Below are the code and all the weights of a small trained network. Each question names an input and a class and asks about switching units off, where a switched-off unit gives its printed mean instead of its output.

import numpy as np


def w(rows, s, z=0):
    codes = np.array(rows[::2]) - 128.0
    scale = np.full(codes.shape[1], s)
    scale[-1] = z or s
    return codes * scale


def norm(h):
    return h / np.sqrt((h * h).mean(-1, keepdims=True) + 1e-5)


def f(y):
    return np.maximum(y, 0)


def log_softmax(a):
    a = a - a.max(-1, keepdims=True)
    return a - np.log(np.exp(a).sum(-1, keepdims=True))


def net(x, mask):
    res = np.array(x, float).reshape(1, 5) / 4 @ E
    u = 0
    for l in range(4):
        y = f(norm(res) @ A[l][:, :-1].T + A[l][:, -1])
        res = res + np.where(mask[u : u + 4], y, B[l][:, -1]) @ B[l][:, :-1]
        u += 4
    return log_softmax(norm(res)[-1] @ U[:, :-1].T + U[:, -1])


A, B = {}, {}
E = w([
[52,127,116,90,86],'x0',
[105,207,172,125,137],'x1',
[78,122,117,109,250],'x2',
[130,128,132,134,120],'x3',
[132,128,127,123,132],'x4',
],0.0022)
A[0] = w([
[212,93,150,127,20,176],'0.n1',
[159,66,3,95,98,51],'0.n2',
[77,173,85,23,86,4],'0.n3',
[197,138,168,181,72,132],'0.n4',
],0.0035,0.0028)
B[0] = w([
[120,137,97,84,196,254],'0.n1',
[158,6,150,245,178,162],'0.n2',
[165,80,253,211,59,147],'0.n3',
[136,136,101,110,172,206],'0.n4',
],0.004,0.0035)
A[1] = w([
[2,52,179,43,65,20],'1.n1',
[220,155,49,161,16,7],'1.n2',
[31,59,171,148,77,78],'1.n3',
[115,158,206,145,231,90],'1.n4',
],0.0034,0.0014)
B[1] = w([
[188,243,60,254,139,230],'1.n1',
[45,160,33,36,221,184],'1.n2',
[225,151,141,216,77,208],'1.n3',
[164,88,97,87,119,251],'1.n4',
],0.0044,0.0018)
A[2] = w([
[142,105,194,155,178,126],'2.n1',
[161,140,82,163,123,2],'2.n2',
[116,119,72,69,145,39],'2.n3',
[152,223,254,128,144,136],'2.n4',
],0.0048,0.0015)
B[2] = w([
[154,200,74,134,141,185],'2.n1',
[80,136,121,161,143,174],'2.n2',
[109,194,185,121,199,213],'2.n3',
[151,1,149,76,136,251],'2.n4',
],0.0047,0.0021)
A[3] = w([
[149,154,60,35,74,2],'3.n1',
[166,27,96,211,111,27],'3.n2',
[104,111,253,75,98,150],'3.n3',
[215,147,128,145,192,252],'3.n4',
],0.0052,0.0016)
B[3] = w([
[56,179,26,142,246,144],'3.n1',
[123,148,204,46,151,178],'3.n2',
[146,2,193,70,133,150],'3.n3',
[84,141,140,155,41,253],'3.n4',
],0.0054,0.0057)
U = w([
[24,233,15,47,250,156],'0',
[181,9,225,24,158,52],'1',
[233,232,150,236,3,6],'2',
[35,181,182,51,60,252],'3',
[53,180,167,75,59,145],'4',
],0.0052,0.0014)

Each question gives the input, the list of numbers given to net, and the class t.
The units are the neurons (one row each of A and B). Each row of codes is followed by its name. A weight is (code - 128) times the scale printed after its matrix; where a second scale follows, it is the last column's (A, B and U).
mask holds one flag per neuron, layer by layer. A switched-off neuron (its flag False) gives its mean, the last column of its row in B, instead of its output. The means were averaged over made-up inputs and are rounded, as every weight is.
A unit's drop is (log p(t) with every unit on - log p(t) with that unit switched off) / (log p(t) with every unit on - log p(t) with every unit switched off).
The circuit of an input: a set's keep is (log p(t) with only the set's units on - log p(t) with every unit switched off) / (log p(t) with every unit on - log p(t) with every unit switched off). Starting from the 12 units with the biggest drops (on a tie, the unit counted first), units are removed one at a time, each time the one whose removal leaves the highest keep (on an exact tie, the one counted first), for as long as the keep stays at least 0.8.
circuit, biggest first: the units of the circuit, biggest drop first
k most important neurons: the k neurons with the biggest drops, biggest first
top k neurons in layer l: the k neurons of layer l with the biggest drops, biggest first
input [-3,-4,0,-8,-5], class 4: circuit, biggest first : [3.n4]
input [-7,-6,3,6,1], class 2: 4 most important neurons : [2.n4, 2.n1, 3.n4, 3.n3]
input [-7,-3,6,4,4], class 2: top 2 neurons in layer 3 : [3.n4, 3.n1]
input [4,8,-4,-2,-3], class 1: circuit, biggest first : [2.n4, 3.n3]
input [3,-2,-5,-4,0], class 0: 2 most important neurons : [1.n3, 2.n4]
input [-7,2,-7,-2,4], class 0: 2 most important neurons : [1.n2, 0.n2]
input [7,2,-7,1,-1], class 0: 4 most important neurons : [1.n2, 3.n1, 0.n2, 3.n4]
input [-7,7,2,-4,7], class 1: 3 most important neurons : [2.n4, 1.n1, 0.n2]
input [0,-3,3,-5,3], class 4: top 2 neurons in layer 0 : [0.n1, 0.n4]
input [6,-6,-5,-5,6], class 1: 3 most important neurons : [0.n2, 3.n2, 3.n4]
input [6,7,-4,-3,-1], class 1: 2 most important neurons : [2.n4, 3.n3]
input [-5,-6,-7,-4,4], class 0: 2 most important neurons : [1.n2, 1.n3]
input [-2,-3,4,-5,8], class 3: 3 most important neurons : [3.n4, 0.n1, 1.n2]
input [-4,-4,-2,1,-5], class 3: 2 most important neurons : [3.n4, 1.n1]
input [8,-2,-3,8,5], class 2: circuit, biggest first : [1.n1]
input [7,3,-7,7,-5], class 0: circuit, biggest first : [3.n1, 3.n4]
input [6,6,2,0,-6], class 1: 2 most important neurons : [2.n4, 0.n3]
input [-7,0,2,-1,-4], class 2: 2 most important neurons : [2.n1, 2.n4]
input [-1,8,-7,1,5], class 1: top 2 neurons in layer 2 : [2.n4, 2.n1]
input [-6,8,0,-5,-5], class 1: circuit, biggest first : [2.n4]
input [7,8,-7,7,-3], class 1: top 2 neurons in layer 3 : [3.n3, 3.n4]
input [-7,-6,-8,1,-7], class 0: top 3 neurons in layer 1 : [1.n2, 1.n3, 1.n1]
input [-4,-4,3,7,1], class 4: top 3 neurons in layer 2 : [2.n4, 2.n1, 2.n3]
